Below is a small trained network, with its code and all its weights. Each question gives an input and a class and asks what happens when units are switched off, that is, made to give their printed mean instead of their output.

import numpy as np


def w(rows, s, z=0):
    codes = np.array(rows[::2]) - 128.0
    scale = np.full(codes.shape[1], s)
    scale[-1] = z or s
    return codes * scale


def norm(h):
    return h / np.sqrt((h * h).mean(-1, keepdims=True) + 1e-5)


def f(y):
    return y / 2 * (1 + np.tanh(0.7978845608 * (y + 0.044715 * y**3)))


def log_softmax(a):
    a = a - a.max(-1, keepdims=True)
    return a - np.log(np.exp(a).sum(-1, keepdims=True))


def net(x, mask):
    res = np.array(x, float).reshape(1, 8) / 4 @ E
    u = 0
    for l in range(3):
        y = f(norm(res) @ A[l][:, :-1].T + A[l][:, -1])
        res = res + np.where(mask[u : u + 12], y, B[l][:, -1]) @ B[l][:, :-1]
        u += 12
    return log_softmax(norm(res)[-1] @ U[:, :-1].T + U[:, -1])


A, B = {}, {}
E = w([
[89,132,144,107,83,179,65,137,140,162,190],'x0',
[212,161,86,147,93,152,149,111,254,90,122],'x1',
[134,161,79,94,187,89,151,10,115,124,147],'x2',
[133,124,113,96,59,171,147,140,171,142,139],'x3',
[132,126,71,176,141,95,111,82,107,61,114],'x4',
[125,161,87,164,128,89,74,141,93,141,87],'x5',
[172,90,71,37,140,50,144,164,164,249,84],'x6',
[85,227,103,134,222,195,138,227,132,132,210],'x7',
],0.0052)
A[0] = w([
[141,175,99,132,207,159,106,128,99,145,171,91],'0.n1',
[104,95,167,122,149,211,172,222,164,150,211,38],'0.n2',
[120,128,114,144,130,105,115,79,115,114,121,57],'0.n3',
[101,191,146,195,58,196,111,86,107,52,149,73],'0.n4',
[130,150,163,211,173,124,86,235,118,69,86,2],'0.n5',
[75,110,132,147,162,149,112,138,58,86,184,112],'0.n6',
[161,123,125,117,143,111,160,78,140,109,137,92],'0.n7',
[123,184,70,134,254,155,97,140,98,127,201,57],'0.n8',
[111,191,117,129,220,173,113,121,107,136,162,35],'0.n9',
[194,165,127,111,129,121,113,138,125,132,128,90],'0.n10',
[125,122,140,211,98,164,75,102,124,27,218,79],'0.n11',
[99,87,153,128,116,111,77,140,56,187,139,79],'0.n12',
],0.0064,0.0032)
B[0] = w([
[92,145,158,143,95,43,156,130,163,125,136,193],'0.n1',
[166,128,154,1,146,135,148,172,143,107,111,245],'0.n2',
[86,118,226,121,106,159,176,123,172,144,128,130],'0.n3',
[115,123,134,142,109,184,75,101,161,92,100,250],'0.n4',
[146,136,163,187,134,128,219,158,76,104,51,185],'0.n5',
[172,119,109,160,101,74,104,142,202,173,135,221],'0.n6',
[108,107,96,95,145,132,155,113,142,127,78,143],'0.n7',
[67,202,100,105,171,89,135,118,130,115,108,248],'0.n8',
[79,178,89,134,135,102,153,107,111,145,171,195],'0.n9',
[103,71,65,116,113,138,157,156,116,103,138,124],'0.n10',
[99,99,109,123,140,134,74,140,165,53,95,254],'0.n11',
[71,129,112,68,107,134,124,127,101,142,52,192],'0.n12',
],0.0092,0.0041)
A[1] = w([
[193,128,104,125,91,152,125,121,132,151,140,120],'1.n1',
[153,123,180,121,115,174,144,180,99,157,228,69],'1.n2',
[120,136,161,123,110,191,119,182,116,170,193,44],'1.n3',
[182,137,166,254,158,156,138,205,48,147,170,51],'1.n4',
[102,126,115,110,104,150,146,118,117,133,132,120],'1.n5',
[105,178,112,182,186,134,117,146,78,154,223,65],'1.n6',
[120,75,114,154,135,105,139,79,152,130,115,107],'1.n7',
[199,87,44,156,116,121,137,136,142,163,164,90],'1.n8',
[181,115,146,115,135,115,157,44,88,104,144,51],'1.n9',
[149,65,137,142,156,113,160,26,113,122,166,3],'1.n10',
[110,88,146,146,117,140,66,130,7,206,178,48],'1.n11',
[160,126,140,188,126,174,63,114,72,60,227,103],'1.n12',
],0.0098,0.0025)
B[1] = w([
[63,154,126,171,207,87,160,134,166,120,79,171],'1.n1',
[125,217,188,74,185,220,77,184,146,174,135,194],'1.n2',
[176,104,149,58,223,186,169,105,109,117,177,196],'1.n3',
[135,163,102,97,29,190,248,169,16,94,31,173],'1.n4',
[158,156,158,231,229,126,43,173,126,182,143,154],'1.n5',
[64,183,102,48,124,66,195,60,164,128,151,229],'1.n6',
[118,165,100,106,180,248,121,141,93,183,136,249],'1.n7',
[119,142,184,151,104,140,171,97,213,176,45,200],'1.n8',
[172,185,75,140,213,176,63,67,66,140,165,180],'1.n9',
[226,183,61,94,189,141,110,99,43,87,108,202],'1.n10',
[58,87,141,101,49,43,2,142,105,157,78,219],'1.n11',
[54,141,121,128,80,218,85,100,190,116,140,230],'1.n12',
],0.0085,0.0021)
A[2] = w([
[168,102,157,161,111,95,174,100,178,167,127,56],'2.n1',
[109,50,157,178,74,72,76,119,58,202,202,66],'2.n2',
[155,156,110,100,129,83,163,149,101,178,124,81],'2.n3',
[109,114,109,220,151,127,176,135,189,189,113,100],'2.n4',
[69,171,121,196,176,28,179,120,115,156,255,79],'2.n5',
[159,98,116,234,144,116,179,223,46,107,157,118],'2.n6',
[122,157,137,97,74,168,135,197,135,136,146,100],'2.n7',
[233,69,85,141,150,139,139,82,80,161,218,81],'2.n8',
[179,102,200,80,141,143,136,179,130,145,249,64],'2.n9',
[127,72,181,196,102,155,94,79,142,51,185,88],'2.n10',
[141,58,94,129,135,89,107,194,173,91,158,113],'2.n11',
[123,95,85,175,83,171,81,130,156,65,173,5],'2.n12',
],0.0098,0.0016)
B[2] = w([
[143,172,71,190,84,128,109,197,163,186,135,140],'2.n1',
[162,94,209,36,95,67,44,141,146,119,10,181],'2.n2',
[114,174,186,158,126,205,70,92,155,52,133,205],'2.n3',
[173,48,140,145,29,159,158,135,175,190,186,173],'2.n4',
[67,159,35,1,63,85,162,29,168,141,195,255],'2.n5',
[128,112,177,126,13,145,181,143,32,90,196,147],'2.n6',
[120,87,153,188,154,79,163,71,58,181,234,197],'2.n7',
[190,118,50,172,154,144,167,84,17,175,104,155],'2.n8',
[125,114,167,159,227,90,135,244,131,188,171,208],'2.n9',
[80,162,115,249,121,174,36,167,137,86,187,212],'2.n10',
[179,78,79,124,227,85,161,96,126,58,108,136],'2.n11',
[101,102,175,213,143,169,60,84,138,112,180,215],'2.n12',
],0.01,0.0053)
U = w([
[186,100,110,184,58,151,156,148,240,222,98,143],'0',
[207,147,51,145,195,168,110,42,57,166,83,134],'1',
[68,126,140,255,127,198,27,111,173,38,178,150],'2',
[39,200,66,47,118,60,153,65,183,123,186,164],'3',
[122,80,190,61,96,58,29,148,105,167,27,130],'4',
[117,136,174,161,39,133,211,180,40,76,113,116],'5',
[130,114,204,97,236,112,145,233,146,185,209,169],'6',
[151,74,118,146,160,84,136,148,151,71,141,2],'7',
],0.0093,0.0046)

Each question gives the input, the list of numbers given to net, and the class t.
The units are the neurons (one row each of A and B). Each row of codes is followed by its name. A weight is (code - 128) times the scale printed after its matrix; where a second scale follows, it is the last column's (A, B and U).
mask holds one flag per neuron, layer by layer. A switched-off neuron (its flag False) gives its mean, the last column of its row in B, instead of its output. The means were averaged over made-up inputs and are rounded, as every weight is.
A unit's drop is (log p(t) with every unit on - log p(t) with that unit switched off) / (log p(t) with every unit on - log p(t) with every unit switched off).
The circuit of an input: a set's keep is (log p(t) with only the set's units on - log p(t) with every unit switched off) / (log p(t) with every unit on - log p(t) with every unit switched off). Starting from the 12 units with the biggest drops (on a tie, the unit counted first), units are removed one at a time, each time the one whose removal leaves the highest keep (on an exact tie, the one counted first), for as long as the keep stays at least 0.8.
units of the circuit, in order: the units of the circuit, biggest drop first
unit that matters most: the unit with the biggest drop
k most important neurons: the k neurons with the biggest drops, biggest first
k most important neurons of layer l: the k neurons of layer l with the biggest drops, biggest first
drop when u is switched off: that unit's drop, to one decimal
input [6,7,1,8,-8,0,-6,2], class 6: units of the circuit, in order : (2.n9, 1.n3)
input [3,-6,-4,4,-1,3,-4,8], class 3: units of the circuit, in order : (1.n6)
input [-5,5,-6,4,6,1,-1,2], class 5: units of the circuit, in order : (0.n5, 2.n6)
input [0,8,7,7,-8,8,4,5], class 0: 2 most important neurons : (1.n8, 2.n4)
input [7,2,-8,-5,1,-4,-2,1], class 6: 2 most important neurons : (0.n2, 2.n9)
input [-2,-4,6,-3,-3,6,6,0], class 4: 2 most important neurons of layer 1 : (1.n11, 1.n6)
input [6,-1,-5,5,6,-4,5,-4], class 4: 2 most important neurons : (0.n6, 1.n11)
input [3,1,6,8,8,2,4,0], class 1: 2 most important neurons of layer 1 : (1.n10, 1.n9)
input [7,4,7,8,4,0,6,-5], class 0: 2 most important neurons : (1.n8, 1.n1)
input [-1,-7,-4,-6,3,7,2,4], class 3: 2 most important neurons of layer 0 : (0.n8, 0.n9)
input [-2,8,2,-8,0,-5,-6,8], class 3: 2 most important neurons : (0.n8, 0.n9)
input [8,-3,3,0,-7,-8,-6,6], class 6: 2 most important neurons : (0.n2, 2.n9)
input [8,-6,4,-2,1,1,8,2], class 4: 3 most important neurons : (1.n11, 2.n2, 0.n12)
input [0,-7,-4,-6,-6,1,-2,-2], class 4: unit that matters most : 0.n12
input [-1,3,0,-7,-4,8,-4,3], class 3: 3 most important neurons : (0.n8, 0.n9, 2.n5)
input [8,-6,7,2,1,-6,6,-6], class 4: 3 most important neurons : (1.n11, 2.n2, 0.n12)
input [-1,6,-5,-8,3,4,-1,-2], class 5: 2 most important neurons : (0.n5, 1.n4)
input [2,4,-7,2,1,7,0,4], class 5: drop when 0.n5 is switched off : 0.8
input [7,3,-6,-7,-1,2,3,3], class 6: drop when 0.n2 is switched off : 2.3
input [8,-2,-1,7,2,6,3,4], class 6: drop when 0.n2 is switched off : 0.1
input [1,-4,-6,1,1,7,4,5], class 5: unit that matters most : 0.n5
input [-8,7,-1,-4,4,-2,4,-4], class 1: 3 most important neurons of layer 1 : (1.n10, 1.n9, 1.n7)
